Each row has a class, written as a number after it.
[ 132  -62 -126  110 -103   91  298  -23 -516 -134   19   -5   97 -102
    7  126  -15  -49 -426 -253  -70   10 -566  -21  286 -414  170 -123
  -95 -118 -346 -106   20  204] => 8
[ 671 -481   31  399  -66  -55 -151  223  115 -258   98 -192 -311 -256
 -190  255  290  -23  115   16  205  -33 -254 -198  109  261 -197 -153
  -89 -178  146  206 -207 -737] => 5
[ 470 -445  -73  306 -225  -47 -269  306  145 -340  111 -268 -381 -279
 -212  172  239   99  134   45  176   10 -358  -82   77  252 -126 -100
 -180  -39  129  182 -130 -559] => 5
[ 681 -498  -20  312 -145 -149  -99  331  346 -304  236 -249 -345 -497
 -326  216  385   14  185   82  272  -73 -104  -64  156  410  -82   37
 -309 -155 -114  177 -180 -549] => 2
[ 102 -276  185 -227 -326  235 -517    0 -204 -287 -209   68 -424  127
  -94 -176  177   76  244  175  166  320   53  474   16  478   80 -183
 -127  394  235  299  -52 -201] => 2
[  35 -336 -128 -376 -161  289 -245  442  -56 -475  -65   75   92  -92
 -129   83  145  -80  114  163  505 -122  339  316   97  377 -122   51
 -379  382 -266   69 -136 -639] => 12
[  -6  -97  146 -221 -460  256 -401  177 -200 -195 -157   14 -490  230
  133 -316  100   43  255   27   44  242  -94  296 -132  347   44 -268
  189  320  263  253  169 -200] => 4
[ 679 -188  248  251 -252  131  -98  381  283 -415  -65 -266 -447 -436
 -457   86  123  -86  302   91  278 -159 -171  -96  240  326  -42  -12
 -263  -12   79  142 -245 -725] => 7
[ 133 -163  196 -240 -230  -86  -15  177 -121 -402   -3  178 -331 -227
 -525   84 -150   85 -269  194   86  -61  168  335  183  246  -73 -203
 -113  445  -15  179  -32  -47] => 1
[ 136 -495 -159 -335  -65  326    7  342  -75 -297   22   39  128  103
   60  -62 -178 -258  113  249  514 -146  313  358  162  233   28   57
 -364  329 -256   25 -243 -734] => 8
[   3 -237  163   17 -227 -189 -168  248  -86 -534   91   -9 -407 -253
 -453   17 -140  138 -345  219  -56   49  216  273  106  187 -239 -376
   69  425   -7  124  163  149] => 5
[  71 -250  138   47 -553   20 -166  337 -230 -644 -109  119 -446 -190
 -483  155 -123  148 -263  164  147  141  333  274  104  430 -178 -344
   84  527  119  308 -131 -153] => 9
[ 763 -403   57   60  -87  174 -218  319  121 -399   27 -243 -548 -166
 -336   96  390   41  148  183  186  -43 -356   43   71  334   -4  -15
  -53  -43  117  257  -35 -477] => 3
[ -44 -347   -3  -27 -609  -61 -570  353 -167 -159   48   39 -412   75
  196 -293  183  134  208   12   80  245   40  235  -91  425  -22  -79
  225  399  314  326   97 -279] => 4
[-180  181  -94   13 -473  123    8  404 -486   66    5  -55  131 -246
  -75 -113  -80  112 -360  -69  -17   14 -436   49  279 -222  172  200
 -240 -129 -231 -165   41   64] => 8
[ 287 -308 -176   18 -751   15   52  338   -6 -176  -23  139 -357 -333
  -63    5  140 -164  230  -65  305  -52  385  131  -22  357  -84  -27
 -186   67  -37  236   61 -665] => 3
[ 226 -187  198  -37 -141  -16   35    3 -141 -425  -84  187 -366  123
 -449  189 -254   55 -424  241 -118   57   22  119   87  122 -210 -367
  205  560  119  220    3  143] => 1
[ -57 -463 -190 -266 -220  269 -154  505   -5  -93  185 -115  220  -80
   17   73   65  -54  118  164  552 -163  323  207   42  328  -48  287
 -406  102 -308  -14 -153 -810] => 10
[  87 -155   32 -173 -305  326 -403  -17 -153 -239 -144  -12 -545  187
   69 -201  137  117  320   36   -6  197    8  269 -181  286  129 -203
  150  311  357  355  156 -332] => 3
[ 225 -478  256 -115 -272   42  -28  149 -273 -660  -63  210 -359 -107
 -479  225 -144  -32 -336  324  226  124  199  429  162  366   -8 -411
   34  558 -143  317 -176  -26] => 8
[ 699 -595    8  337  -80 -176  -35  273  158 -333  284  -60 -309 -286
 -239  179  345  -70   26   74  189  -64 -232  -98   96  348 -161 -101
 -221 -107  -70  271 -199 -634] => 10
[  77 -507 -265 -306 -353  261  -56  488    8 -441  164   61   53 -121
 -101  -58  -20 -145  116  216  489 -177  411  393  205  339  -18   85
 -481  284 -268   28 -160 -839] => 6
[ 832 -456  189  221  152   36    0  104  301 -573   62 -189 -378 -285
 -414  188  313  -89  249  115  225 -166 -126   26  160  253   20 -125
 -219 -104  -67  212 -140 -579] => 0
[ 687 -379  -29  121 -294  204 -164  406  128 -336   26 -195 -506 -383
 -283  140  252  -72  312  117  343 -116 -167   68  182  266   58   88
 -221   -3   75  174 -134 -899] => 7
[ 135 -283  184 -164 -234  153 -372   32 -304 -145  -88  161 -299  323
   53 -245  151  -24   83  139   71  244  -47  335   68  340  -64 -206
   13  184  218  163   15 -151] => 8
[ 166 -343  207 -232 -428  250 -552   41 -203 -277  -64   33 -579  211
  -54 -168   51   85  265  134  203  259  -24  470  -10  334  161 -194
   44  457  286  380  -66 -400] => 10
[  -5  -65 -237  204 -381  126  225   28 -446   -9   42  -41  233   54
   72   98 -125  -25 -380 -150  -27   15 -498 -225  281 -261   73  110
 -162 -145 -237 -190 -107   34] => 3
[ 155  -46  171  -53 -360 -178 -210  341  -68 -323  -46  106 -424 -141
 -411  127 -131  106 -278  170   79   59  279  179  -15  297 -264 -166
  230  468  145  264   19 -103] => 9
[  99 -346  148 -321 -240  385 -440  141 -293 -468 -161   20 -537  157
 -190 -208  277  123  142  134  177  290  -86  472  -50  470   41 -305
   30  361  343  360    4 -278] => 7
[ 196 -177  277 -198 -354  148 -382  -34 -186 -354 -228  157 -481  181
 -100  -39   35   -4  286   39  214  179   94  345  -40  450    6 -294
   31  389  317  380 -125 -470] => 9
[  84 -146 -115   10 -279  144  253  145 -523 -399   20   -1   76 -180
   56   12   88   43 -167 -102  -41  -52 -661   33  173 -357  285  -82
  -74 -149 -342  -26  102  320] => 2
[ 202 -270 -168    8 -719 -147  203  208   -9  -44  -34  215 -214 -288
   38    3  -35 -306  168 -145  403  -48  283  145   44  224   -7   30
 -303  115 -137  178  -95 -616] => 1
[-299   82 -243  194 -565   89  139  245 -615   33   29    3  265 -175
  122  131  -64   61 -399 -335  -21   64 -706  -95  212 -424   78 -133
 -305 -335 -349 -242   50  310] => 10
[  34  -24  -18   53  -94   47  179  219 -403  -99    7  -15  232  -52
    4   -1   45  -11 -278  -97   -6 -110 -515  -37  251 -354  223  239
  -78 -200 -144  -76  -64  153] => 2
[ 452 -371  -30  290 -323   39 -229  390   62 -526   55 -295 -387 -265
 -181  246  420  158  160 -126  212   21 -221  -99  -91  346  -67  -36
 -139 -110   89  287  -53 -629] => 0
[ 205 -255  -74  -10 -572  -50  209  414   86  -87  102  -10 -333 -145
  -92 -240 -135 -162  116   41  253 -194  353  138   44  133   33  268
 -114   92   13  127   32 -639] => 1
[ 590 -358  -38  369 -250  -15 -115  271  173 -304  128 -204 -430 -492
 -289  137  315  -10  163   66  277  -23   22  -84   80  407  -24   98
 -224 -183  -10  228 -186 -875] => 11
[ 369 -491  -51  104 -598    9   54  371   -4 -293   89  -56 -331  -60
 -118 -156  155  -99   30   44  148 -100  164  -17   87  201 -165  242
  100   12  199  158  -44 -669] => 8
[  57 -413  319   78 -356 -145 -134  116  -59 -569   35  -12 -323 -143
 -658  148  -89  116 -431  259    5  144  108  100  118  413 -275 -287
   91  400   48  205 -158   52] => 12
[  29  258 -146 -125 -296  245  380  257 -317  -98  -69  -40  172 -129
 -187  -89 -260 -139 -332  -61   83 -104 -451  145  402 -339  213  147
 -561 -117 -452 -328  -22   18] => 0
[ 796 -381   18  273 -103  -45 -307  153  160 -133  226 -165 -361 -229
 -292  397  179   39   33  132  172  -82 -230 -167  225  201  -68  -17
  -26   -2   27  197 -160 -679] => 3
[ 302 -245   -5   68 -564 -110  198  345  309 -137    7    3 -342 -309
 -161  -96  -26 -185  353 -138  371  -91  535  136  -31  396  -88  -11
 -301   33   11  201 -102 -718] => 0
[ -88 -418 -264 -417 -205  273  -75  387 -193 -397   32  153  101  -50
  -14  -78  -81 -162   72  289  469 -127  190  471  173  267   -2  -36
 -401  320 -314  -47  -73 -573] => 9
[  28 -382  209  -19 -397 -134 -235  226 -193 -649    5   89 -394 -337
 -539  171   -7  201 -345  296   35  134  129  292   63  411 -138 -296
   57  457   -1  276  -30   85] => 8
[ 559 -342 -135  330 -263   23 -141  326   92 -190  170 -137 -315 -236
 -126  182  318 -109   36 -124  268   49  -71 -100  136  272  -80  -41
 -190  -69  -39  243 -208 -850] => 12
[  55 -191  191  -21 -406  -56  -56  372  -92 -557  -33   90 -351 -319
 -535   71    1  145 -281  277   76  -60  281  183   61  290 -181 -146
   81  299  -29  171  112   33] => 1
[  49 -121 -232  139 -238  206  136  154 -431  -57   67 -162  114  -41
  -98  103  101   68 -457  -99   48  112 -458 -102  209 -169   51  127
 -112 -248 -201 -110  -75    1] => 11
[ -93 -298 -177 -227 -282   14   21  385 -115  -45  165    5   63   84
   89  -28 -174  -86  -49  185  420 -100  348  248   48  223  -39  335
 -286  252 -342  -95   -9 -505] => 5
[ -34 -385 -242 -247 -146  285  100  287  -16 -331   29  -18   91  -60
  -55   13   26 -128   29  119  491 -128  424  257  121  352  -37  132
 -447  216 -299  -34 -167 -629] => 1
[ 157 -467 -146    4 -745  -82  140  257   54 -189   52   36 -372 -282
  -83 -194   97 -137  242  -91  340   45  294  178  -83  395   20  100
 -206  172 -121  261  -58 -622] => 12
[-102 -166  309 -191 -539  194 -497  114 -214 -287 -122   86 -608  100
  -80 -164  175  122  223  111  145  300   40  399  -19  514   83 -231
  192  431  132  228  117 -113] => 12
[ 676 -410   73  300 -224  -96 -239  357  218 -306  178 -193 -391 -280
 -395  237  255  -27   34  174  278 -116 -183   11  261  235  -85  126
 -219 -187  -45   32 -133 -580] => 6
[  98 -165  140 -200 -484  174 -486  114 -280 -145 -154   78 -599  317
  107 -132   -6    8  148   28   85  214  -10  347  -35  240   78 -154
  288  463  414  298  118 -266] => 3
[ 757 -411   46  284 -187  137 -180  210  142 -347   53  -87 -412 -217
 -364  385  225  -78  146  175  337  -32 -180  -53  218  314  -54  -69
 -203   15  -26  192 -240 -775] => 7
[ 114 -216   94 -181 -351  208 -277  -35 -185 -346 -144   50 -476  154
   33 -166  -88  102  238    7   27  196  -34  247 -135  189   40 -352
  226  416  367  321   37 -386] => 0
[-143 -365 -127 -350 -100  315 -201  493 -176 -233   66   26  246   72
   37   85 -104  -41   25  180  443 -222  117  267  109  115  -69   57
 -320  259 -259  -74  -76 -584] => 10
[ 189 -488 -111 -419  -32  208  -43  303  -60 -258   54  233  256   48
  -44   61  -67 -287   38  406  550 -176  297  378  303  334  -92  103
 -456  288 -384 -100 -265 -600] => 8
[ 118 -242 -119   44 -734  -75  159  329  155 -143   55   50 -414 -345
   10  -30  -60 -211  282 -199  365   17  453  103  -95  333  -19  -91
  -46  233   41  303  -97 -666] => 7
[  60 -106  220 -247 -391  235 -277  -35 -201 -208 -211  106 -553   52
  -54 -188    5   29  229   92   85  175  -80  347  -96  221   84 -222
  116  336  202  221   90 -234] => 10
[ 237 -566  -17 -448 -194  301 -134  494 -174 -491   60  134  155  173
 -119 -110   50 -110   49  465  474 -162  345  352  184  430 -142  199
 -317  298 -176   70 -191 -655] => 2
[-154  -80  -44  -98 -385   29   36  209 -509 -160   21  -12  209 -321
   -7   80 -131   56 -205   -1  190   47 -518  192  252 -152  297  -24
 -340  -87 -424 -130 -109  296] => 2
[ -70 -500 -364 -170 -311  226 -110  400 -121 -324  151   90  164  254
   78   85   16 -102 -129  201  409  -11  297  231   92  327 -116  240
 -313  315 -185   -3 -191 -675] => 6
[ 710 -425   97  217  -61  164 -151  185  247 -514  128 -198 -422 -371
 -327  338  426  -10  215   19  262  -29 -204  -58  108  386  -44 -274
 -175  -25  -58  324 -238 -683] => 10
[ 317  -51 -145 -210 -123  398  266  107 -416 -351 -198  135   95  -10
 -149  -15  -57 -157 -189   89  153  -90 -535  230  353 -315  327  142
 -310   16 -201  -69 -228 -124] => 6
[ 131 -517  173   -7 -216 -128  -84    6 -208 -730   -2  127 -355  -98
 -508  285  114  119 -478  137    8  147   47  168  139  418 -225 -382
  211  481  137  292 -153  211] => 3
[ 304 -496  -78  218 -848 -161  133  273  -45 -252   82  128 -335 -191
  111  -52   50 -121  265 -115  210  -37  289  -45    2  296  -26   61
   85  167  176  343 -129 -596] => 1
[ 399 -340  -79  -88 -762   29  143  422   -1 -329  -29   84 -412  -92
   24 -160 -150 -285  262  -75  274  -74  133  205  -41  110   29 -101
  -38  297   94  336   14 -752] => 0
[  72 -358   -1   24 -254 -184   10   88 -314 -269  107  332  -48  120
 -289  338 -150    4 -636  118   10  107   83   62  159  197 -377 -405
   53  445  -69  158  -58   35] => 1
[ 157 -186  129 -190 -354   -6   -7  142  -41 -473  -79  108 -412 -259
 -529  263 -129   85 -199  215   64  -81  179  304   30  125 -119 -199
   40  450 -197   71  231   52] => 6
[ -12 -361  197 -107 -273 -146 -117  178 -147 -595  -15  115 -392 -194
 -600   44 -171  121 -407  401   17  100   85  319   96  305 -232 -274
   75  539   -4   97   51  305] => 7
[ 624 -270  107  235 -193  -59 -217  355  233 -415  167 -147 -500 -365
 -336  229  241   68  226   27  188 -181 -121 -105   76  271  -90  -83
  -63 -122  155  278 -101 -785] => 11
[ -69  123 -223 -105 -390  269  315  158 -489 -214 -180   89  186 -327
   23   15  -54  -85 -152 -143  153  -87 -481   59  279 -236  265   67
 -415 -123 -311 -155 -125  -72] => 1
[ 154 -437  -82  145 -769 -223 -189  445   41 -114  239   28 -205 -257
   45 -108    5  -63  227   10  265 -111  383   60  114  270   -4  247
  -83  151  154  253 -105 -748] => 1
[ 213  -77  389  -69 -181   66 -191  145 -105 -565 -226  114 -371  -38
 -570  312 -218   43 -310  364   47    9   95  243  147  216 -188 -277
  114  507   -8   59    4  113] => 6
[-149 -413 -199 -348 -294   83   -3  402 -155 -199  202   42  109  -24
  -93  116 -200  -55 -202  244  533 -103  352  299  119  401  -21  207
 -353  248 -314  -44 -230 -575] => 3
[ -12 -131  138 -206 -358  406 -573  164 -249 -486 -313   31 -472  224
  -73 -324  321  125  228  168   96  314   15  408  -57  466   16 -159
  145  393  403  326   41 -177] => 9
[ -82  -86 -123   56 -391  167  217   94 -619 -316  -78   11  259 -136
  -41  160   -8  -96 -417  -76  166   23 -570   42  443 -213  150  107
 -397 -111 -437 -280 -163   71] => 5
[  36 -548 -228 -311  -62  136  -82  452 -139 -454  199  151  281   59
 -111  173  -25  -39 -143  402  441 -195  255  294  231  269  -88  246
 -338  235 -224  -75 -235 -612] => 0
[ 156 -339  124  -36  -71  -92   -5    4  -70 -636   31  160 -253  -71
 -447  238  -41  -21 -372  261   19   19  316  247  194  252 -250 -284
  -14  561 -154  121   24   30] => 5
[ -53    5  -67 -187 -277  406   59  202 -563 -278 -171  -55  126 -168
 -132   -1   13   48 -147   68   82  -68 -826  141  297 -284  313   97
 -298 -229 -217 -208  -23  101] => 11
[  15 -531 -318 -207 -246   -9 -149  420 -199 -157  203  108  251  109
  129  123 -154 -148 -148  146  460  -19  239  298  188  247 -134   99
 -414  352 -285  -53 -172 -595] => 0
